The points form a tree. The symbols % ! + $ * ~ pick a child and @ picks the parent.
zeto has %: tizi, !: tupi, +: suba, $: letu, *: pema, ~: fene
tizi has %: lado, !: sedo, +: disu, $: guri, ~: vivi
tupi has $: rige, *: sila
suba has !: dopi, ~: tudu
letu has %: bemi, +: rude, *: zeta, ~: logu
pema has *: muki
fene has %: pase, !: vaze, +: lure, $: soga, *: paku, ~: lale

The rows of 15 points, shuffled:
Each row is one point's numbers.
r1: [ -9.5  12.0  35.4   6.3  -6.2  -1.9  -1.9   9.0  12.0  -7.3   2.2  -7.2   1.2  -0.5 -23.3  22.9 -12.4   2.3  -1.2  14.1   0.0  21.8   6.9  -5.7  -2.7  -3.9  -6.5 -10.2  -4.8  13.6 -10.5 -12.8 -11.1  17.8 -11.4 -11.5  10.7  -2.2  20.7  10.3  -1.8   6.5  -6.5  -7.2  -8.9  -4.4   8.5   5.8  -9.5   9.3  18.0  14.4   8.0  -6.7  -6.5   7.4  -1.1  -4.5  -9.7 -30.9 -19.7   5.0 -14.3  -7.2  18.6 -12.0 -40.5   6.7   9.7 -18.6   8.8  12.6  -5.4   2.9   8.3 -11.1   0.1   3.2  -9.0 -21.7   0.3  11.0   2.8   1.6  -8.9  -4.0  -4.1  -0.3  -3.9   7.7  -5.6  25.4 -13.0  14.1   8.3  14.1  -8.9  10.6   5.0   8.1  -9.3  10.3]
r2: [ 10.5  -0.9 -30.1  -5.7  -8.2   6.2   8.7   5.8  -6.8 -10.6  -7.6 -13.2  13.3  -6.8 -10.0 -15.0   2.2   6.8 -18.6  10.5   8.3   2.8 -20.0  13.3  -5.9 -18.7   7.6   5.6  -4.8 -20.3  -1.8   6.9  -0.2  -1.8  13.5   4.1  -6.0  11.1 -21.4   3.5  17.9  21.5  13.8   2.4 -20.0  16.1   7.2  -2.7  -0.4  11.1 -12.8  -4.7   0.1  -4.6   6.0 -14.6  22.1  -5.2 -14.5  -9.5   7.5 -18.1  -3.3  10.4  11.8   3.1   5.0  -8.5  10.3   8.1  -3.2  -7.3   3.9   3.2  -6.2  -2.3   1.9   4.9   3.9 -31.2 -11.3 -14.3  13.6 -16.2  14.8  18.1 -24.5  19.9   0.5 -12.6   2.9  -4.0  14.7  14.6   8.4  -9.1  -2.9   0.3 -12.3 -31.8  -1.5  -6.2]
r3: [-10.7 -32.7  -3.5  10.6  -4.0  -6.1   7.0  -8.7  -0.8   1.6  -6.4  16.4  -8.6   5.4  20.4   5.2  11.8  -0.9  15.8 -10.4  -1.2   3.4   9.9   6.3   6.6  -0.9 -15.1   7.4 -11.5  -7.3  14.9  16.0 -20.6  -8.8 -10.0  -8.9  13.4  12.3  -6.4  -9.3   9.2   7.9   4.9  18.4   7.0 -20.2 -25.4  -5.1   8.8 -11.2 -13.3 -14.1   6.6  16.2   5.6  15.1  -3.9  -8.9 -22.4   8.6  11.4  10.4  15.3 -18.8 -26.0   8.5  12.2  -1.2  -5.0  -9.4  -4.7 -10.9  -5.0  -0.5 -13.0  -8.7   6.3 -11.5   1.8   7.3   3.7   9.9   0.3   0.6  19.8   2.4  17.7   0.7   0.1   2.7 -10.3  -3.4  -5.4 -16.3  -1.4 -21.0  -8.7 -21.7  40.0  -4.9  15.3  -6.4]
r4: [-11.2  16.9   8.3   8.7  -4.6 -17.9   7.2   0.1  13.4 -10.3   2.5   0.8  11.8   3.4  -4.9  -4.4  -5.1 -11.6  -3.3  11.3 -10.3 -14.3  11.5  16.8   1.7  -0.3   0.7 -11.8  -2.8  12.7 -20.2 -20.7  -7.2  23.1   3.2 -10.5  -1.9   6.8   6.2   0.7 -11.9  -3.2 -12.8  -5.4  -0.4 -16.8  34.8 -21.0  -4.0  -1.4  34.0  -3.2  14.1  -6.2   0.9  23.1  -2.1   0.2   1.8 -45.5 -15.3 -15.7  11.7   2.8  11.2  -6.1 -24.0  12.2   2.0 -10.5  -1.2  11.2   6.8  -7.6   9.2 -19.6   3.9  20.2   0.3  -5.1  -0.7  -6.7  -2.8 -12.6  -0.9 -21.2  -3.0  13.0  12.8   7.2   6.6  14.6  -6.8  18.2  15.6  27.1  -0.1   1.8 -14.1  12.2   3.9   3.4]
r5: [-26.7 -13.2   4.1  11.8   8.6   6.2   3.1  -0.1  -3.3   3.7  -4.9  10.0   9.8   7.6  16.4   8.6   9.2  -0.8   2.4 -22.1  -9.9  -4.6  15.5  12.9   1.4  10.0 -15.7   5.1   0.1  -5.8  13.9  -0.5  -0.8 -17.0  -6.4  -0.6  -1.4   8.5   3.0  -0.6   9.8  14.6  12.2  23.4  23.3  -9.9  -5.5 -25.9  12.8  -7.8  -3.2 -10.2  17.4  -7.6  -6.0  -1.6 -12.1  -0.9 -14.1   8.5  18.7   9.2  16.1   7.1 -29.8   3.9  26.3  11.6   6.9  -7.7 -12.0 -17.0  -6.6   3.0 -22.4  -9.7   1.9 -18.4  -6.4  18.2  -7.0  27.6  -4.5  17.1   7.5   7.8  16.0  21.7 -12.9 -10.0  -8.0 -10.8  -0.6  -8.0 -14.8  -4.5 -16.8  -8.7  12.4   6.8   0.1 -20.6]
r6: [ 25.3  -6.4  -3.5  -0.2 -17.7   9.6  15.5  21.2 -14.0  17.2 -18.5  24.3  11.8   4.0  -6.1  -4.7   5.0   9.5  19.2  -1.4  12.8  14.7   6.4   3.5  -6.1  -9.0   8.5   7.9  11.1   5.5  -0.7   9.9   3.9   1.8  29.9   6.9   0.7  12.0 -17.2  10.4  22.1 -10.3  -2.1 -16.1  11.4   3.2  -2.7  16.1  10.5  14.1  -9.4  -3.2  -4.8  -0.1  19.7  -5.4  25.1   3.8 -24.8   2.9   1.5 -16.8  -2.5  -1.0  -8.1  -2.9   3.2 -21.6   9.3 -23.8 -11.5  19.7 -14.8  -3.2   1.9   0.7   9.1   0.9   5.2 -14.9  -9.1 -10.4  25.5  10.2  18.8  -2.0  -3.3 -20.6  -1.8 -23.4  12.4   9.5   1.8   0.7  17.0  -2.0   9.6   0.6   9.2  -9.3 -11.5   8.4]
r7: [  1.5 -15.2  -9.2 -11.7 -16.3  -1.1  -9.2  17.9   8.1  18.8 -19.3  11.3  -5.2  28.7  -4.9  -1.4   8.6  21.2  -1.7 -10.9  -4.9  -3.2 -18.8 -24.1  12.0  -1.6  15.6 -11.1  17.0  -0.3   1.4  -2.8 -10.4  -3.3   3.5   6.4  -3.5  -2.5  -0.8 -18.4  17.6 -13.9  10.9 -23.2  10.9   1.4  12.4  15.3 -15.6   0.9   6.9  11.3   0.7   4.0   7.4 -24.7  13.8  28.1 -18.5  30.4  -4.8 -18.0  16.9  11.9  -3.4  -7.2  -6.0 -10.2   8.4  -6.0 -12.0   7.5  -8.2 -12.5  -0.9  12.6  -4.1   4.7  -5.6 -19.3  18.0 -10.0   3.5  12.5 -13.7  19.0  25.7  -9.2   9.9  13.6  12.5   1.7  23.6  17.9   1.1  -6.9   8.1 -17.5 -12.7   5.8   6.2  -5.4]
r8: [-10.0 -13.2  16.3 -10.0 -14.5   0.3  -3.4  -0.8  -4.4 -15.6  28.5 -14.7  -3.0  -3.3  -0.2   9.7 -14.0  -6.5  -0.9  17.2 -13.9   9.6  -6.8 -13.4 -21.9 -13.3  -1.8 -17.9  -1.2  -2.6 -12.2 -17.2  -2.1  24.4  22.3   1.0  -8.3  -0.4   6.1  14.8  -3.8 -10.9 -12.6   6.5   3.7 -17.3  14.1  -2.8 -20.8   5.2  15.0   1.4  11.3  -4.1  -8.0  16.1 -13.3  -3.4 -12.2  -4.7 -12.0  -5.8 -21.4  16.9  17.9  -4.8 -18.9  15.5 -11.0   9.4   0.4   6.1 -10.4 -27.7  14.9 -18.1   4.0  16.8 -21.1 -18.1  -8.2   6.9   3.5 -15.6  -6.6 -16.3  -5.3  -3.8  -5.6  -4.1  -0.4  15.7   1.9   4.9  14.7  18.0  -8.6  20.7  -4.9  11.4  -6.2   2.3]
r9: [-11.3   7.2  31.0   2.8 -26.6   1.7   0.8  -7.7  -5.3 -14.6   9.5   6.6  11.5  -0.9 -20.8  10.1 -18.7  -3.2   4.3  10.0  -0.3  10.6   0.1   8.0 -11.9   0.7  -6.5  -3.8   5.2   2.8 -17.1  -9.9  -5.4  27.6   4.2  -6.9  -8.4   6.0   5.1  15.0  -0.3  -5.2 -15.3  -7.5  10.6  -9.4  10.4 -18.3  -3.6  16.7  28.3   2.6  -1.1 -12.5  -7.4  24.3  -5.3   2.8 -16.8 -14.4 -18.2 -23.0  -5.9  -1.3 -14.3 -12.8 -26.0  17.2  -2.9   5.2  -3.6  16.0   2.5  -3.0  15.4  -4.5  -5.1  15.8 -19.2 -16.7 -12.7   6.0   6.4 -20.7  -3.1 -15.4  -6.9   7.0  15.1  -0.6  -1.2  22.2  -8.8  -6.0  14.6  18.9  -1.0  14.9   4.5   2.2 -10.3  11.8]
r10: [ -9.1 -23.4  -4.2 -14.5   3.0  -8.3  -0.5 -18.1  -9.1   7.1   4.2  13.8  -1.9   8.3  23.5  -8.8  11.3  -2.2  16.4 -25.2  11.6  -6.8  -2.5 -14.8  -1.7   9.0 -14.4   2.5  -1.3  -3.6   8.2  -3.9   3.1  -6.5 -11.1 -11.5  18.8  10.1   6.9   8.4   8.0   9.9  10.2  29.5   8.3  -4.1  -2.5  -6.5   5.1 -11.3  15.6 -22.3 -14.9  -1.4   9.0  26.8   5.3 -17.8 -22.1   2.6  19.9  -5.4   9.3 -16.7 -21.3  17.2   4.3 -16.8  -4.3  -9.1  -3.6 -12.8  -1.7  -3.4  -4.1  -5.9 -12.1 -14.2  -9.9   7.1   4.8  10.1 -14.6  10.6  11.8   6.9   8.8   8.7   8.9   4.9  -4.5  -2.4  -5.0 -12.9 -15.4 -12.9  -5.6 -21.2  11.1   6.1  10.1  -0.1]
r11: [  8.6 -19.5  -0.8 -14.3 -13.8  -1.5 -13.0   7.2   2.8  11.5   4.5 -10.1  -2.1  14.5  11.6  19.5   5.4  19.8   0.1   1.3 -15.6 -16.4 -23.9 -21.2   2.3  -6.6   4.9 -17.4   2.4  -5.4  -4.4   2.3  -3.1   6.2   3.8   4.4 -14.9 -18.2   9.5 -13.3   1.6 -12.8   1.6  -2.0   6.5   8.8   0.0  11.1 -14.3 -18.4 -10.9   1.0  -4.3  15.9   6.5 -17.5 -10.5  20.8 -18.7  17.9  11.1  -1.3   2.7  33.3  12.1   9.8 -10.5  -4.0  -9.3   9.7 -21.6   3.0  -5.0 -28.7   2.7   5.7  -3.4  10.2  -0.5 -21.9  10.6 -14.7  -0.6  21.7  -9.8   7.5  24.9 -16.1   2.6   9.9   0.6  -2.6  14.7  15.0  -5.8  10.0   8.2   3.2  -7.1  -4.2   9.3 -12.2]
r12: [-18.9 -33.4  -2.2 -14.3  -7.6 -11.8   5.1  -8.8  -0.3 -10.4   8.6   5.2  -6.1  -4.2  22.1  20.5  -6.1 -10.5  13.5  -5.1  -4.0  -3.5 -14.1   8.4 -14.4 -13.2 -19.3  11.3 -16.9  -0.9   6.8  12.8   9.0   6.2   3.0   1.4   7.8  -4.5  -0.7   2.8   6.3  -2.6  -2.1  39.5   3.9 -15.1 -15.1   1.5   8.6 -11.8 -20.8 -15.7  -8.7   2.2   5.6  12.6 -17.3 -14.4  -7.5  13.5  25.9  20.7   9.1   7.1 -19.0   6.6   7.0   5.3 -11.6  18.0  -8.5 -18.6  -8.9 -14.2  -2.2 -23.2  -0.1 -15.4   1.3   5.4  -0.3   3.3  -3.3  22.0   5.6   1.6  16.6   4.8  -7.8  -2.8 -15.2 -10.5 -17.4  -2.4  -7.5  -0.7   9.4  -4.7  23.1  -0.2   8.7 -13.3]
r13: [-35.9 -10.3  20.4   0.0   2.5  -3.0  12.7   7.2  14.6  -2.1  -7.6   5.8  -9.8   5.5   8.0  16.0  11.3  -8.5   0.5  -8.5  13.6  15.4   5.2  -6.2  -5.5   0.0 -21.3  -2.7 -15.4   6.7  10.0  15.8  -9.9 -10.2 -19.3 -27.2  15.3   4.2  13.9  -1.7  13.4  10.9  17.2  17.4 -14.0  -9.0 -18.7   3.5   6.8 -11.0 -14.8   9.2  10.2  11.5   7.0   1.8  -9.1 -14.2 -11.6   3.5  18.0  20.4  13.0 -25.0  -8.5  10.1  -5.9   1.2  20.2   1.1  16.0  -4.6  -6.4  14.2 -22.3  -4.0   2.5 -19.1   3.9   8.1  -1.7  29.8  -7.1  14.6  -7.3   2.2   1.2   4.7   3.0   1.0 -10.1   2.3 -16.8   5.4  -8.8 -12.0 -13.3 -36.4  22.4  -1.8  11.1  -9.2]
r14: [ 17.5   2.7 -20.0   2.1   0.3  -1.2  13.6   4.9   6.2  -1.4   5.1  -9.6  18.1 -10.0   3.2 -11.6   4.7 -15.3 -32.5   4.9  12.3 -19.1  -0.6  13.9  13.4 -20.6  -1.6   5.5 -13.4 -27.3  -4.9   6.4   9.2  -3.3  -0.3   5.2  -2.8   4.8 -18.3  -2.2   6.9  11.4   2.9   6.8  -3.8  14.8   2.9 -12.7   6.5   7.0  -9.0  -1.2   9.7   2.2   3.5 -16.2  15.0  -4.1  15.3 -21.5  10.7 -19.3   0.1   2.3  18.9  -3.0  -9.8   5.2  -5.3   1.1  -4.5  -1.3   3.3   3.5   0.9  -5.7   3.4  18.2  29.7  -2.6  -8.4 -22.8  -3.6 -17.9  16.0   8.6 -28.3  30.8   6.7   1.0   1.3  -9.9  -1.4  13.5  -3.4 -17.6   4.4  -7.6 -17.3 -20.4   9.4  -4.5]
r15: [-19.2 -13.9  -2.4  11.4   9.8  -5.0  12.9 -16.6  11.1 -10.1  -5.1   1.0   8.1   3.7  19.3   8.5   1.1   9.3  -3.1 -11.0  -0.1  19.2   7.9   6.3   6.7  10.2  -5.9   1.3   9.7  -6.7  11.1   5.0 -25.1 -16.7  -9.4 -13.7   6.6  -2.0   7.6  -7.5  12.7  -4.2   8.6  31.7   2.0 -15.1 -16.7   6.8  15.9   5.7 -20.1 -11.5   4.2  21.8  -2.5  14.3 -12.5   0.8   2.6   8.9  24.0  15.3  16.5  -8.7 -19.8   4.6  -2.1  -6.3  -9.1   4.2  18.5 -10.4   8.3   4.2  -6.9  -3.9   2.6 -13.6   7.3   5.9   0.6  -9.9  -1.7   1.2   2.9  -3.1  12.5  15.4  -2.6  13.3   0.2 -12.7   1.4 -10.3  -6.5 -12.3 -10.4  -3.4  17.6  11.1  -5.3  -9.5]

The row of each point:
rige r11
tizi r9
vivi r4
tupi r7
paku r15
guri r8
lado r1
suba r2
fene r3
tudu r14
lure r5
pase r13
vaze r10
zeto r6
soga r12

